Below are the code and all the weights of a small trained network. Each question names an input and a target symbol and asks about switching units off, where a switched-off unit gives its printed mean instead of its output.

import numpy as np


def w(rows, s, z=0):
    codes = np.array(rows[::2]) - 128.0
    scale = np.full(codes.shape[1], s)
    scale[-1] = z or s
    return codes * scale


def f(y):
    return np.maximum(y, 0)


def softmax(a):
    e = np.exp(a - a.max(-1, keepdims=True))
    return e / e.sum(-1, keepdims=True)


def log_softmax(a):
    a = a - a.max(-1, keepdims=True)
    return a - np.log(np.exp(a).sum(-1, keepdims=True))


def net(x, mask):
    ids = ['βγδλμπ'.index(c) for c in x.split()]
    T = len(ids)
    res = E[ids] + P[:T]
    q, k, v = (res @ M[0].T for M in (Q, K, V))
    z = softmax(np.where(np.tri(T) > 0, q @ k.T / 4**0.5, -1e9)) @ v
    res = res + np.where(mask[0], z, O[0][:, -1]) @ O[0][:, :-1]
    y = f(res @ A[0][:, :-1].T + A[0][:, -1])
    res = res + np.where(mask[1:17], y, B[0][:, -1]) @ B[0][:, :-1]
    return log_softmax(res[-1] @ U[:, :-1].T + U[:, -1])


Q, K, V, O, A, B = {}, {}, {}, {}, {}, {}
E = w([
[79,162,88],'β',
[133,61,76],'γ',
[102,110,88],'δ',
[92,153,84],'λ',
[100,73,136],'μ',
[194,4,31],'π',
],0.013)
P = w([
[4,166,29],'0',
[140,94,174],'1',
[85,93,85],'2',
[175,158,36],'3',
[125,136,213],'4',
[70,106,97],'5',
[171,231,127],'6',
[131,142,220],'7',
[74,103,91],'8',
[224,241,161],'9',
[114,137,232],'10',
[67,113,95],'11',
],0.013)
Q[0] = w([
[213,103,187],'h0',
[100,81,12],'h0',
[29,124,54],'h0',
[36,61,173],'h0',
],0.011)
K[0] = w([
[221,194,239],'h0',
[29,18,69],'h0',
[9,177,72],'h0',
[102,211,1],'h0',
],0.009)
V[0] = w([
[60,177,131],'h0',
[57,78,201],'h0',
[254,133,78],'h0',
[113,161,77],'h0',
],0.0079)
O[0] = w([
[90,254,199,212],'h0',
[29,60,120,145],'h0',
[233,75,94,3],'h0',
[204,239,233,223],'h0',
],0.0068,0.0044)
A[0] = w([
[21,84,93,96],'n0',
[162,55,126,45],'n1',
[244,177,187,156],'n2',
[124,66,126,78],'n3',
[102,187,127,181],'n4',
[136,213,82,143],'n5',
[84,155,245,125],'n6',
[167,108,162,49],'n7',
[120,47,201,147],'n8',
[180,108,89,177],'n9',
[168,168,207,142],'n10',
[20,148,107,118],'n11',
[143,68,96,98],'n12',
[142,241,77,105],'n13',
[130,158,131,11],'n14',
[140,220,41,106],'n15',
],0.011,0.012)
B[0] = w([
[41,165,102,190],'n0',
[131,114,233,136],'n1',
[109,131,12,182],'n2',
[233,210,83,133],'n3',
[169,124,106,254],'n4',
[200,140,186,193],'n5',
[25,145,164,247],'n6',
[168,72,95,128],'n7',
[72,76,142,181],'n8',
[137,169,195,180],'n9',
[155,189,179,181],'n10',
[189,179,94,247],'n11',
[154,44,67,143],'n12',
[110,28,112,180],'n13',
[98,52,80,128],'n14',
[76,33,122,171],'n15',
],0.011,0.009)
U = w([
[173,62,134,187],'β',
[130,94,141,133],'γ',
[179,134,148,145],'δ',
[218,163,172,96],'λ',
[61,27,12,190],'μ',
[106,48,236,1],'π',
],0.011,0.0067)

Each question gives the input, a string of symbols that net reads in full, and the target symbol t.
The units are the heads (4 rows each of Q, K, V and O) and the neurons (one row each of A and B). Each row of codes is followed by its name. A weight is (code - 128) times the scale printed after its matrix; where a second scale follows, it is the last column's (O, A, B and U).
mask holds one flag per unit, heads first, then neurons. A switched-off unit (its flag False) gives its mean, the last column of its rows in O or B, instead of its output. The means were averaged over made-up inputs and are rounded, as every weight is.
A unit's drop is (log p(t) with every unit on - log p(t) with that unit switched off) / (log p(t) with every unit on - log p(t) with every unit switched off).
The circuit of an input: a set's keep is (log p(t) with only the set's units on - log p(t) with every unit switched off) / (log p(t) with every unit on - log p(t) with every unit switched off). Starting from the 12 units with the biggest drops (on a tie, the unit counted first), units are removed one at a time, each time the one whose removal leaves the highest keep (on an exact tie, the one counted first), for as long as the keep stays at least 0.8.
units of the circuit, in order: the units of the circuit, biggest drop first
k most important neurons: the k neurons with the biggest drops, biggest first
drop of u: that unit's drop, to one decimal
input λ β γ β δ μ μ β μ π, target μ: most important neuron	[n2]
input β μ λ μ π π μ γ λ, target π: units of the circuit, in order	[h0 n6]
input μ γ π μ δ μ π λ μ λ, target β: units of the circuit, in order	[n5 n13 n15]
input γ μ π π, target β: units of the circuit, in order	[n9 h0 n12 n1]
input π γ γ, target β: units of the circuit, in order	[h0 n6]
input μ μ μ γ λ δ λ, target β: units of the circuit, in order	[n5 n0 n13 n15]
input π μ δ π μ μ γ, target μ: 3 most important neurons	[n10 n11 n15]
input λ μ μ μ γ δ, target λ: 2 most important neurons	[n11 n5]
input π μ γ γ, target β: 4 most important neurons	[n9 n6 n0 n5]
input π μ μ μ μ δ γ λ π γ γ, target μ: units of the circuit, in order	[h0 n2]
input λ μ π μ μ μ, target λ: 2 most important neurons	[n11 n10]
input β μ γ γ μ β, target π: 2 most important neurons	[n6 n13]
input π μ μ γ μ π μ λ π, target β: 3 most important neurons	[n9 n12 n6]
input β γ μ π μ μ μ λ μ β, target β: units of the circuit, in order	[n5 n13 n15]
input μ μ μ β μ μ δ, target μ: most important neuron	[n15]
input δ μ λ δ, target β: 3 most important neurons	[n5 n6 n0]
input μ γ δ μ γ μ β, target μ: 2 most important neurons	[n15 n13]
input π γ δ δ γ λ δ β δ δ μ β, target β: drop of h0	0.9
input μ μ μ π μ, target β: drop of n15	0.1
input γ μ γ β γ δ δ, target β: drop of n7	0.0
input μ γ δ μ δ μ λ μ μ β, target μ: drop of n13	0.4
